Below are the code and all the weights of a small trained network. Each question names an input and a class and asks about switching units off, where a switched-off unit gives its printed mean instead of its output.

import numpy as np


def w(rows, s, z=0):
    codes = np.array(rows[::2]) - 128.0
    scale = np.full(codes.shape[1], s)
    scale[-1] = z or s
    return codes * scale


def f(y):
    return y / 2 * (1 + np.tanh(0.7978845608 * (y + 0.044715 * y**3)))


def log_softmax(a):
    a = a - a.max(-1, keepdims=True)
    return a - np.log(np.exp(a).sum(-1, keepdims=True))


def net(x, mask):
    res = np.array(x, float).reshape(1, 4) / 4 @ E
    y = f(res @ A[0][:, :-1].T + A[0][:, -1])
    res = res + np.where(mask, y, B[0][:, -1]) @ B[0][:, :-1]
    return log_softmax(res[-1] @ U[:, :-1].T + U[:, -1])


A, B = {}, {}
E = w([
[138,182,92,209,122,80,120,63],'x0',
[115,117,101,133,90,83,74,189],'x1',
[163,206,249,113,95,93,152,134],'x2',
[90,92,187,143,230,109,173,187],'x3',
],0.015)
A[0] = w([
[103,94,101,78,114,229,70,104,208],'n1',
[164,219,107,114,98,58,141,145,251],'n2',
[147,172,202,99,45,44,107,94,219],'n3',
[124,108,68,146,84,107,120,88,184],'n4',
[58,151,29,89,103,102,44,91,221],'n5',
[139,125,55,132,86,158,81,142,210],'n6',
[123,98,45,171,140,128,31,179,243],'n7',
[114,181,111,190,98,79,69,85,203],'n8',
[133,94,153,83,175,193,220,118,184],'n9',
[137,159,77,169,132,64,138,99,150],'n10',
[107,117,107,174,133,113,101,146,102],'n11',
[152,121,143,89,121,223,169,110,180],'n12',
[111,154,249,157,171,91,192,115,198],'n13',
[22,109,168,146,222,109,188,157,211],'n14',
],0.012,0.0033)
B[0] = w([
[118,116,54,98,111,213,59,66,212],'n1',
[144,147,209,164,118,79,126,79,212],'n2',
[102,249,164,120,100,73,59,61,254],'n3',
[195,84,124,191,110,180,133,132,186],'n4',
[196,124,84,201,106,169,90,177,219],'n5',
[185,142,111,172,126,183,109,164,202],'n6',
[123,111,60,144,107,93,56,125,225],'n7',
[159,118,209,200,57,112,170,104,210],'n8',
[2,125,123,78,148,172,221,70,209],'n9',
[176,47,165,159,126,106,198,119,184],'n10',
[168,136,106,179,113,80,105,179,155],'n11',
[98,142,146,123,107,179,113,74,187],'n12',
[153,179,196,95,201,156,102,213,253],'n13',
[132,84,107,63,178,67,189,150,247],'n14',
],0.0097,0.018)
U = w([
[118,98,85,115,131,8,129,159,214],'0',
[169,104,109,230,57,118,128,130,2],'1',
[131,141,156,93,161,122,175,157,48],'2',
[136,209,206,142,86,62,78,118,159],'3',
[165,141,48,141,119,154,47,162,53],'4',
[98,126,94,106,101,199,131,89,239],'5',
],0.014,0.0019)

Each question gives the input, the list of numbers given to net, and the class t.
The units are the neurons (one row each of A and B). Each row of codes is followed by its name. A weight is (code - 128) times the scale printed after its matrix; where a second scale follows, it is the last column's (A, B and U).
mask holds one flag per neuron, in row order. A switched-off neuron (its flag False) gives its mean, the last column of its row in B, instead of its output. The means were averaged over made-up inputs and are rounded, as every weight is.
A unit's drop is (log p(t) with every unit on - log p(t) with that unit switched off) / (log p(t) with every unit on - log p(t) with every unit switched off).
The circuit of an input: a set's keep is (log p(t) with only the set's units on - log p(t) with every unit switched off) / (log p(t) with every unit on - log p(t) with every unit switched off). Starting from the 12 units with the biggest drops (on a tie, the unit counted first), units are removed one at a time, each time the one whose removal leaves the highest keep (on an exact tie, the one counted first), for as long as the keep stays at least 0.8.
units of the circuit, in order: the units of the circuit, biggest drop first
k most important neurons: the k neurons with the biggest drops, biggest first
drop of u: that unit's drop, to one decimal
input [-1,1,1,1], class 2: units of the circuit, in order => [n3, n7]
input [-3,2,8,6], class 2: units of the circuit, in order => [n14]
input [-1,-3,-4,5], class 2: units of the circuit, in order => [n14, n9]
input [3,3,-7,-3], class 1: 4 most important neurons => [n8, n10, n4, n13]
input [2,4,-5,-1], class 1: 4 most important neurons => [n13, n8, n4, n10]
input [-3,3,1,-7], class 4: 2 most important neurons => [n1, n10]
input [-7,-7,-6,7], class 5: 2 most important neurons => [n9, n1]
input [7,7,-3,7], class 0: 2 most important neurons => [n14, n6]
input [4,5,2,-4], class 1: 4 most important neurons => [n5, n13, n4, n10]
input [4,-2,-2,8], class 2: 2 most important neurons => [n13, n7]
input [7,5,1,7], class 0: 2 most important neurons => [n14, n3]
input [-2,8,1,-6], class 1: drop of n8 => 0.2
input [-4,1,-4,8], class 0: drop of n14 => 1.4
input [3,2,-6,5], class 0: units of the circuit, in order => [n14]
input [-6,5,0,0], class 4: drop of n9 => 0.3
